[[129 136 128 127 132 132 115 154]
 [136 133 120 122 120 133 135 124]
 [122 126 135 139 127 120 126 118]
 [133 133 136 119 129 128 115 134]
 [127 129 128 122 127 132 128 122]
 [128 128 128 121 128 127 126 125]
 [124 133 130 126 141 131 114 138]
 [126 131 128 124 132 130 116 148]]
->
[[136 128 127 132 132 115 154 129]
 [133 120 122 120 133 135 124 136]
 [126 135 139 127 120 126 118 122]
 [133 136 119 129 128 115 134 133]
 [129 128 122 127 132 128 122 127]
 [128 128 121 128 127 126 125 128]
 [133 130 126 141 131 114 138 124]
 [131 128 124 132 130 116 148 126]]

[[114 137 141 128 114 110 115 150 137]
 [137 130 122 139 137 134 137 131 130]
 [112 140 147 124 112 119 112 142 140]
 [141 125 111 148 141 113 140 149 125]
 [147 128 116 142 147 151 147 116 128]]
->
[[137 141 128 114 110 115 150 137 114]
 [130 122 139 137 134 137 131 130 137]
 [140 147 124 112 119 112 142 140 112]
 [125 111 148 141 113 140 149 125 141]
 [128 116 142 147 151 147 116 128 147]]

[[116 142 134 126 130]
 [130 131 130 130 132]
 [149 117 128 132 134]
 [143 121 130 130 133]
 [122 138 128 134 134]
 [137 126 129 131 133]
 [145 120 135 122 128]
 [141 123 134 125 130]
 [145 120 131 128 131]
 [149 116 129 131 134]]
->
[[142 134 126 130 116]
 [131 130 130 132 130]
 [117 128 132 134 149]
 [121 130 130 133 143]
 [138 128 134 134 122]
 [126 129 131 133 137]
 [120 135 122 128 145]
 [123 134 125 130 141]
 [120 131 128 131 145]
 [116 129 131 134 149]]

[[110 122 149 136 129 125 136 117 133 132 134 123 113]
 [122 130 129 123 133 124 134 154 132 133 100 132 136]
 [130 127 124 130 130 120 117 127 124 129 111 121 104]
 [118 135 122 120 128 134 122 126 131 132 139 126 106]]
->
[[122 149 136 129 125 136 117 133 132 134 123 113 110]
 [130 129 123 133 124 134 154 132 133 100 132 136 122]
 [127 124 130 130 120 117 127 124 129 111 121 104 130]
 [135 122 120 128 134 122 126 131 132 139 126 106 118]]

[[121 128 137 121 131 127 115 121 115 138 126 138]
 [138 123 115 136 119 132 128 141 126 118 123 123]
 [118 124 125 136 126 125 137 126 122 129 135 140]
 [107 123 136 143 119 135 135 106 123 149 139 148]
 [127 131 144 127 133 130 118 115 108 134 107 123]
 [137 115 124 142 123 128 128 125 134 118 144 122]
 [120 109 108 145 111 144 142 149 151 112 147 133]]
->
[[128 137 121 131 127 115 121 115 138 126 138 121]
 [123 115 136 119 132 128 141 126 118 123 123 138]
 [124 125 136 126 125 137 126 122 129 135 140 118]
 [123 136 143 119 135 135 106 123 149 139 148 107]
 [131 144 127 133 130 118 115 108 134 107 123 127]
 [115 124 142 123 128 128 125 134 118 144 122 137]
 [109 108 145 111 144 142 149 151 112 147 133 120]]

[[117 124 122 130 132]
 [158 125 125 132 132]
 [144 126 126 132 134]]
->
[[124 122 130 132 117]
 [125 125 132 132 158]
 [126 126 132 134 144]]

[[138 122 119 139 120 115 119 118]
 [140 116 114 128 115 119 114 118]
 [130 113 120 112 118 136 125 131]
 [114 140 144 121 140 141 144 143]
 [137 114 115 127 118 120 117 118]
 [114 142 144 127 144 135 143 139]
 [121 136 136 128 135 133 135 134]
 [129 140 133 153 134 113 130 123]
 [119 141 140 139 142 126 140 132]]
->
[[122 119 139 120 115 119 118 138]
 [116 114 128 115 119 114 118 140]
 [113 120 112 118 136 125 131 130]
 [140 144 121 140 141 144 143 114]
 [114 115 127 118 120 117 118 137]
 [142 144 127 144 135 143 139 114]
 [136 136 128 135 133 135 134 121]
 [140 133 153 134 113 130 123 129]
 [141 140 139 142 126 140 132 119]]
---
[[122 112]
 [128 128]
 [117 127]
 [141 154]
 [122 133]]
->
[[122 112]
 [128 128]
 [117 127]]

[[143 132]
 [141 125]
 [116 114]
 [151 139]
 [114 104]]
->
[[143 132]
 [141 125]
 [116 114]]

[[129 141 118 124 135]
 [130 115 133 134 131]
 [102 135 129 127 120]
 [129 132 121 131 127]]
->
[[129 141]
 [130 115]
 [102 135]]

[[130 128 134 124]
 [127 134 145 113]
 [114 142 125 128]
 [136 121 130 128]
 [155 103 139 125]]
->
[[130 128]
 [127 134]
 [114 142]]

[[ 99 123 122 151]
 [118 147 146 140]
 [101 155 110 102]]
->
[[ 99 123]
 [118 147]
 [101 155]]

[[137 106 157]
 [106 145 110]
 [118 151 108]]
->
[[137 106]
 [106 145]
 [118 151]]
